Here is a tiny trained network, its code and every weight. The questions are about switching its units off for an input and a target symbol, where a switched-off unit gives its printed mean instead of its output.

import numpy as np


def w(rows, s, z=0):
    codes = np.array(rows[::2]) - 128.0
    scale = np.full(codes.shape[1], s)
    scale[-1] = z or s
    return codes * scale


def f(y):
    return y / 2 * (1 + np.tanh(0.7978845608 * (y + 0.044715 * y**3)))


def softmax(a):
    e = np.exp(a - a.max(-1, keepdims=True))
    return e / e.sum(-1, keepdims=True)


def log_softmax(a):
    a = a - a.max(-1, keepdims=True)
    return a - np.log(np.exp(a).sum(-1, keepdims=True))


def net(x, mask):
    ids = ['Θβδεζηλμπτφψ'.index(c) for c in x.split()]
    T = len(ids)
    res = E[ids] + P[:T]
    u = 0
    for l in range(2):
        q, k, v = (res @ M[l].T for M in (Q, K, V))
        z = softmax(np.where(np.tri(T) > 0, q @ k.T / 2**0.5, -1e9)) @ v
        res = res + np.where(mask[u], z, O[l][:, -1]) @ O[l][:, :-1]
        u += 1
        y = f(res @ A[l][:, :-1].T + A[l][:, -1])
        res = res + np.where(mask[u : u + 8], y, B[l][:, -1]) @ B[l][:, :-1]
        u += 8
    return log_softmax(res[-1] @ U[:, :-1].T + U[:, -1])


Q, K, V, O, A, B = {}, {}, {}, {}, {}, {}
E = w([
[103,215,129,123,125],'Θ',
[58,164,115,116,129],'β',
[119,118,109,150,32],'δ',
[113,203,171,100,225],'ε',
[136,34,103,133,1],'ζ',
[149,128,158,178,179],'η',
[135,19,123,155,87],'λ',
[83,116,87,57,27],'μ',
[76,213,107,78,86],'π',
[84,166,97,68,39],'τ',
[106,113,124,198,111],'φ',
[123,242,170,132,187],'ψ',
],0.014)
P = w([
[119,115,102,142,140],'0',
[194,220,67,130,52],'1',
[132,121,232,123,99],'2',
[177,238,180,84,6],'3',
[112,110,22,141,161],'4',
[165,234,5,147,81],'5',
],0.017)
Q[0] = w([
[117,196,238,136,3],'0.h0',
[53,82,244,101,141],'0.h0',
],0.0077)
K[0] = w([
[69,97,219,131,110],'0.h0',
[164,178,254,129,38],'0.h0',
],0.011)
V[0] = w([
[108,157,113,181,45],'0.h0',
[48,93,114,169,254],'0.h0',
],0.0074)
O[0] = w([
[174,182,180,183,113,225],'0.h0',
[36,193,247,169,82,248],'0.h0',
],0.013,0.0016)
A[0] = w([
[178,86,105,175,131,87],'0.n0',
[96,101,58,178,234,105],'0.n1',
[102,78,79,115,33,82],'0.n2',
[152,214,91,67,128,38],'0.n3',
[124,148,208,127,64,93],'0.n4',
[188,176,168,137,130,254],'0.n5',
[125,178,142,159,115,118],'0.n6',
[123,92,217,199,255,85],'0.n7',
],0.009,0.0059)
B[0] = w([
[118,118,151,146,127,137],'0.n0',
[74,197,224,165,140,129],'0.n1',
[125,164,107,174,196,161],'0.n2',
[168,49,128,212,121,202],'0.n3',
[130,107,214,75,144,190],'0.n4',
[114,95,81,130,11,255],'0.n5',
[143,153,122,109,135,199],'0.n6',
[255,122,91,141,166,157],'0.n7',
],0.0099,0.0098)
Q[1] = w([
[183,2,142,34,106],'1.h0',
[144,194,87,110,70],'1.h0',
],0.0098)
K[1] = w([
[189,41,183,9,92],'1.h0',
[102,80,127,96,176],'1.h0',
],0.011)
V[1] = w([
[122,21,81,50,246],'1.h0',
[2,212,54,28,108],'1.h0',
],0.008)
O[1] = w([
[146,7,100,147,168,2],'1.h0',
[191,35,130,97,112,109],'1.h0',
],0.014,0.0075)
A[1] = w([
[70,130,130,135,144,113],'1.n0',
[164,103,102,215,143,29],'1.n1',
[63,122,251,113,97,103],'1.n2',
[35,113,230,146,135,104],'1.n3',
[113,139,187,175,197,98],'1.n4',
[170,140,111,114,65,22],'1.n5',
[170,128,184,95,135,41],'1.n6',
[131,20,148,170,124,3],'1.n7',
],0.012,0.0062)
B[1] = w([
[200,107,127,135,155,139],'1.n0',
[82,150,233,167,137,155],'1.n1',
[141,89,147,141,198,250],'1.n2',
[208,96,143,153,51,192],'1.n3',
[145,113,50,53,151,151],'1.n4',
[120,96,113,100,221,245],'1.n5',
[114,181,112,234,182,135],'1.n6',
[10,156,145,100,126,135],'1.n7',
],0.011,0.014)
U = w([
[151,122,107,115,254,131],'Θ',
[58,178,135,19,127,190],'β',
[162,141,96,5,17,161],'δ',
[43,100,108,139,135,254],'ε',
[107,146,80,234,160,68],'ζ',
[189,66,28,118,92,164],'η',
[154,53,187,88,45,175],'λ',
[68,173,77,127,36,199],'μ',
[193,58,62,234,106,100],'π',
[187,191,29,169,167,26],'τ',
[70,215,154,120,177,20],'φ',
[145,163,149,167,44,38],'ψ',
],0.0098,0.0058)

Each question gives the input, a string of symbols that net reads in full, and the target symbol t.
The units are the heads (2 rows each of Q, K, V and O) and the neurons (one row each of A and B). Each row of codes is followed by its name. A weight is (code - 128) times the scale printed after its matrix; where a second scale follows, it is the last column's (O, A, B and U).
mask holds one flag per unit, layer by layer, with each layer's heads first. A switched-off unit (its flag False) gives its mean, the last column of its rows in O or B, instead of its output. The means were averaged over made-up inputs and are rounded, as every weight is.
A unit's drop is (log p(t) with every unit on - log p(t) with that unit switched off) / (log p(t) with every unit on - log p(t) with every unit switched off).
The circuit of an input: a set's keep is (log p(t) with only the set's units on - log p(t) with every unit switched off) / (log p(t) with every unit on - log p(t) with every unit switched off). Starting from the 12 units with the biggest drops (on a tie, the unit counted first), units are removed one at a time, each time the one whose removal leaves the highest keep (on an exact tie, the one counted first), for as long as the keep stays at least 0.8.
units of the circuit, in order: the units of the circuit, biggest drop first
top k neurons: the k neurons with the biggest drops, biggest first
k most important neurons of layer l: the k neurons of layer l with the biggest drops, biggest first
input ψ Θ ζ η ζ ε, target ζ: top 2 neurons : [0.n2 0.n3]
input μ ε λ, target π: units of the circuit, in order : [1.h0 1.n3 0.h0 1.n0]
input η δ μ π η μ, target ψ: top 3 neurons : [0.n4 1.n3 0.n7]
input η ε π, target δ: units of the circuit, in order : [0.h0 1.n2]
input ψ π μ ε, target ε: most important neuron of layer 1 : [1.n7]
input μ η φ, target ψ: units of the circuit, in order : [1.h0 1.n3]
input ζ ζ ε τ, target λ: 4 most important neurons of layer 0 : [0.n4 0.n2 0.n7 0.n3]
input ε η ε μ, target λ: 3 most important neurons of layer 0 : [0.n2 0.n4 0.n7]
input ζ η δ μ μ φ, target ε: top 4 neurons : [0.n2 0.n5 1.n7 1.n1]
input ψ η ζ, target ζ: units of the circuit, in order : [0.h0 1.h0]
input π δ λ μ, target μ: top 2 neurons : [1.n2 1.n5]
input τ δ η Θ, target ψ: units of the circuit, in order : [1.h0 0.n4 1.n3]
input δ η η β, target ψ: top 3 neurons : [1.n3 0.n7 1.n5]
input η β β μ π η, target η: units of the circuit, in order : [1.h0 0.n5 1.n2]
input η η φ η, target φ: top 2 neurons : [1.n2 1.n5]
input ψ β λ ε, target μ: units of the circuit, in order : [0.h0 1.h0 1.n2 0.n5]
input β λ β π ε ε, target λ: units of the circuit, in order : [0.h0 0.n4 1.h0]
input ε ε ζ Θ, target ζ: units of the circuit, in order : [1.h0 0.h0 0.n3 1.n1]
input ε ψ ε η ψ ε, target β: units of the circuit, in order : [0.h0 1.h0]
input φ β η, target τ: top 2 neurons : [0.n7 1.n4]
input ε η ζ ε μ, target ε: top 3 neurons : [0.n2 0.n5 1.n7]
input ζ ε δ δ, target τ: units of the circuit, in order : [0.h0 1.h0]
input ε ε λ β, target μ: units of the circuit, in order : [0.h0 1.h0 1.n2 1.n5]
input δ ε β η, target Θ: top 3 neurons : [1.n5 0.n4 0.n3]
input Θ π β ε Θ ψ, target δ: top 3 neurons : [0.n5 1.n2 0.n3]
input ε η β π, target Θ: top 2 neurons : [1.n5 0.n4]
input β ε ε ε, target λ: top 2 neurons : [0.n7 0.n4]
input ε Θ τ ε ζ, target ζ: 2 most important neurons of layer 0 : [0.n4 0.n2]
input ε τ η μ π, target δ: units of the circuit, in order : [1.h0 1.n2 0.h0]
input μ λ τ β, target π: units of the circuit, in order : [0.h0 0.n3]
